J85: [ -1.3 -11.2   9.9  40.7  25.3 -45.2  16.4  14.0  30.8  -6.5   4.4  45.8
  19.4  12.8]
J950: [ 16.0 -15.9  14.1 -47.0  11.3  20.0 -66.8  40.3  26.1   0.5  -0.5   9.4
 -10.4  32.7]
J673: [ 17.6  13.3 -11.9  32.7  35.6  13.0   6.4   2.7   2.8   1.3  21.8  -0.8
   3.1  62.1]
J540: [-41.5  -3.2  14.0 -47.1  -3.8  -6.1 -17.8 -39.6 -43.6   9.6  53.6  13.4
   4.1  -8.2]
J503: [ -8.0 -15.9  32.3   6.9  31.4 -18.1 -12.4   6.2  52.5 -30.4   0.4   8.4
 -29.8  41.7]
J772: [ -4.2  20.4  -5.9  11.4 -21.6  13.2  17.2   4.9 -27.8  13.2   0.9 -20.6
  13.2  -4.8]
J470: [ -2.8 -16.6  -2.8 -16.8 -11.9   3.1  -5.2  44.8  -2.8 -16.5 -32.6 -27.9
  -2.8 -22.5]
J703: [-15.9   8.4   0.4  -8.1 -29.8  31.4   6.2 -30.4 -18.1  41.7 -12.4  32.3
   6.9  52.5]
J485: [-14.4 -14.5  22.6  18.4  14.6  37.2  -1.0   3.8  -4.1  -1.6  -2.5  14.0
 -24.0  16.7]
J675: [  4.5 -13.6 -27.5  -3.3 -23.1 -18.7   5.5 -11.0  11.4  10.7 -49.7  10.6
  13.5  90.6]
J673?	[ 17.6  13.3 -11.9  32.7  35.6  13.0   6.4   2.7   2.8   1.3  21.8  -0.8
   3.1  62.1]
J772?	[ -4.2  20.4  -5.9  11.4 -21.6  13.2  17.2   4.9 -27.8  13.2   0.9 -20.6
  13.2  -4.8]
J470?	[ -2.8 -16.6  -2.8 -16.8 -11.9   3.1  -5.2  44.8  -2.8 -16.5 -32.6 -27.9
  -2.8 -22.5]
again J772: 	[13.2]
perm: [-18.1 -29.8  -8.0   6.2   0.4  41.7 -15.9 -12.4  32.3  52.5 -30.4   6.9
  31.4   8.4]	J503
again J470: 	[-2.8]

J578: [ 3.2 -5.6  2.7 -1.8  9.7 10.1  3.1 10.3 -4.1  5.3 -1.1  2.3 -6.2 11.0
 11.6  1.9 -6.8  0.7 13.1 19.7 -9.5  9.8 -3.7 -1.8 -6.7  0.0 -5.0  3.8
 -3.8 16.0 -2.5 19.1 18.8 -2.6  5.1 -6.4 -5.9 14.0 14.4  3.2 23.3 -2.4
 13.8]
J89: [11.0 -2.6 -1.8 -3.8  3.2 10.1 13.0 23.3  2.3 19.7 -2.4 10.3 14.0 -2.5
  0.7 14.4 -5.9  3.1  3.8 16.0 -9.5 -1.8 -5.0  9.7 -6.8  2.7 -6.2 -1.1
 13.8 19.1  5.1 18.8  1.9 -5.6 -6.7  3.2 11.6 -6.4  9.8  0.0 -4.1 -3.7
  5.3]
J613: [ 21.5 -20.5 -15.2 -23.2   3.1  32.8  35.6  65.9   2.8  49.6   4.1  33.1
  39.0 -10.5  -6.9   4.1 -28.9  -5.7   2.4  43.6 -19.3  -6.4 -14.5  18.3
 -30.9   8.1 -25.3 -16.9  40.6  56.4  15.4  38.6  -1.8   4.1 -29.3   3.3
  36.2 -28.9  19.0 -11.2 -17.7 -20.1   4.1]
J476: [ 15.2 -14.5 -10.0 -17.5   1.0  24.4  25.5  49.7   0.7  36.2 -14.2  24.7
  30.5  -6.1  -6.3  31.9 -20.8  -4.1   0.6  31.8 -14.7  -3.5  -9.5  12.8
 -22.7   7.3 -17.7 -12.1  29.8  42.9  12.9  30.4  -1.6 -20.4 -20.7   4.2
  27.3 -20.5  13.2  -9.2 -11.8 -16.0   2.4]
which: [ 3.2 -5.6  2.7 -1.8  9.7 10.1  3.1 10.3 -4.1  5.3 -1.1  2.3 -6.2 11.0
 11.6  1.9 -6.8  0.7 13.1 19.7 -9.5  9.8 -3.7 -1.8 -6.7  0.0 -5.0  3.8
 -3.8 16.0 -2.5 19.1 18.8 -2.6  5.1 -6.4 -5.9 14.0 14.4  3.2 23.3 -2.4
 13.8]	J578
which: [11.0 -2.6 -1.8 -3.8  3.2 10.1 13.0 23.3  2.3 19.7 -2.4 10.3 14.0 -2.5
  0.7 14.4 -5.9  3.1  3.8 16.0 -9.5 -1.8 -5.0  9.7 -6.8  2.7 -6.2 -1.1
 13.8 19.1  5.1 18.8  1.9 -5.6 -6.7  3.2 11.6 -6.4  9.8  0.0 -4.1 -3.7
  5.3]	J89
J578?	[ 3.2 -5.6  2.7 -1.8  9.7 10.1  3.1 10.3 -4.1  5.3 -1.1  2.3 -6.2 11.0
 11.6  1.9 -6.8  0.7 13.1 19.7 -9.5  9.8 -3.7 -1.8 -6.7  0.0 -5.0  3.8
 -3.8 16.0 -2.5 19.1 18.8 -2.6  5.1 -6.4 -5.9 14.0 14.4  3.2 23.3 -2.4
 13.8]
J476?	[ 15.2 -14.5 -10.0 -17.5   1.0  24.4  25.5  49.7   0.7  36.2 -14.2  24.7
  30.5  -6.1  -6.3  31.9 -20.8  -4.1   0.6  31.8 -14.7  -3.5  -9.5  12.8
 -22.7   7.3 -17.7 -12.1  29.8  42.9  12.9  30.4  -1.6 -20.4 -20.7   4.2
  27.3 -20.5  13.2  -9.2 -11.8 -16.0   2.4]
perm: [16.0 -9.5 -1.8 -5.0  9.7 -6.8  2.7 -6.2 -1.1 13.8 19.1  5.1 18.8  1.9
 -5.6 -6.7  3.2 11.6 -6.4  9.8  0.0 -4.1 -3.7  5.3 11.0 -2.6 -1.8 -3.8
  3.2 10.1 13.0 23.3  2.3 19.7 -2.4 10.3 14.0 -2.5  0.7 14.4 -5.9  3.1
  3.8]	J89
perm: [-30.9 -29.3 -28.9 -28.9 -25.3 -23.2 -20.5 -20.1 -19.3 -17.7 -16.9 -15.2
 -14.5 -11.2 -10.5  -6.9  -6.4  -5.7  -1.8   2.4   2.8   3.1   3.3   4.1
   4.1   4.1   4.1   8.1  15.4  18.3  19.0  21.5  32.8  33.1  35.6  36.2
  38.6  39.0  40.6  43.6  49.6  56.4  65.9]	J613

J18: [-41.9 -46.5  69.4  13.5]
J889: [ -8.6 -33.6  -9.7  43.2]
J321: [42.5 42.5 69.4 42.5]
J482: [ 15.0  -3.1 -63.9  41.8]
J219: [-76.5 -26.8  29.2  13.5]
J395: [-28.5 -13.0 -35.8   3.4]
J448: [-37.0  -2.8 -47.7  48.1]
J492: [-69.7  89.4  67.2  21.1]
again J321: 	[42.5]
which: [42.5 42.5 69.4 42.5]	J321
perm: [  3.4 -35.8 -13.0 -28.5]	J395
which: [ -8.6 -33.6  -9.7  43.2]	J889
perm: [ 48.1 -47.7  -2.8 -37.0]	J448
J219?	[-76.5 -26.8  29.2  13.5]

J965: [ 16.0 -79.8  16.0  16.0  16.0 -16.0]
J157: [ -8.5 -79.8  16.0  -1.9  -2.6 -37.9]
J677: [-37.9  16.1  -1.9  -8.5  -2.6 -79.8]
J965?	[ 16.0 -79.8  16.0  16.0  16.0 -16.0]
J677?	[-37.9  16.1  -1.9  -8.5  -2.6 -79.8]
again J965: 	[16.0]
perm: [-79.8 -37.9  -8.5  -2.6  -1.9  16.0]	J157
perm: [-37.9  -8.5 -79.8  16.0  -1.9  -2.6]	J157
which: [ 16.0 -79.8  16.0  16.0  16.0 -16.0]	J965

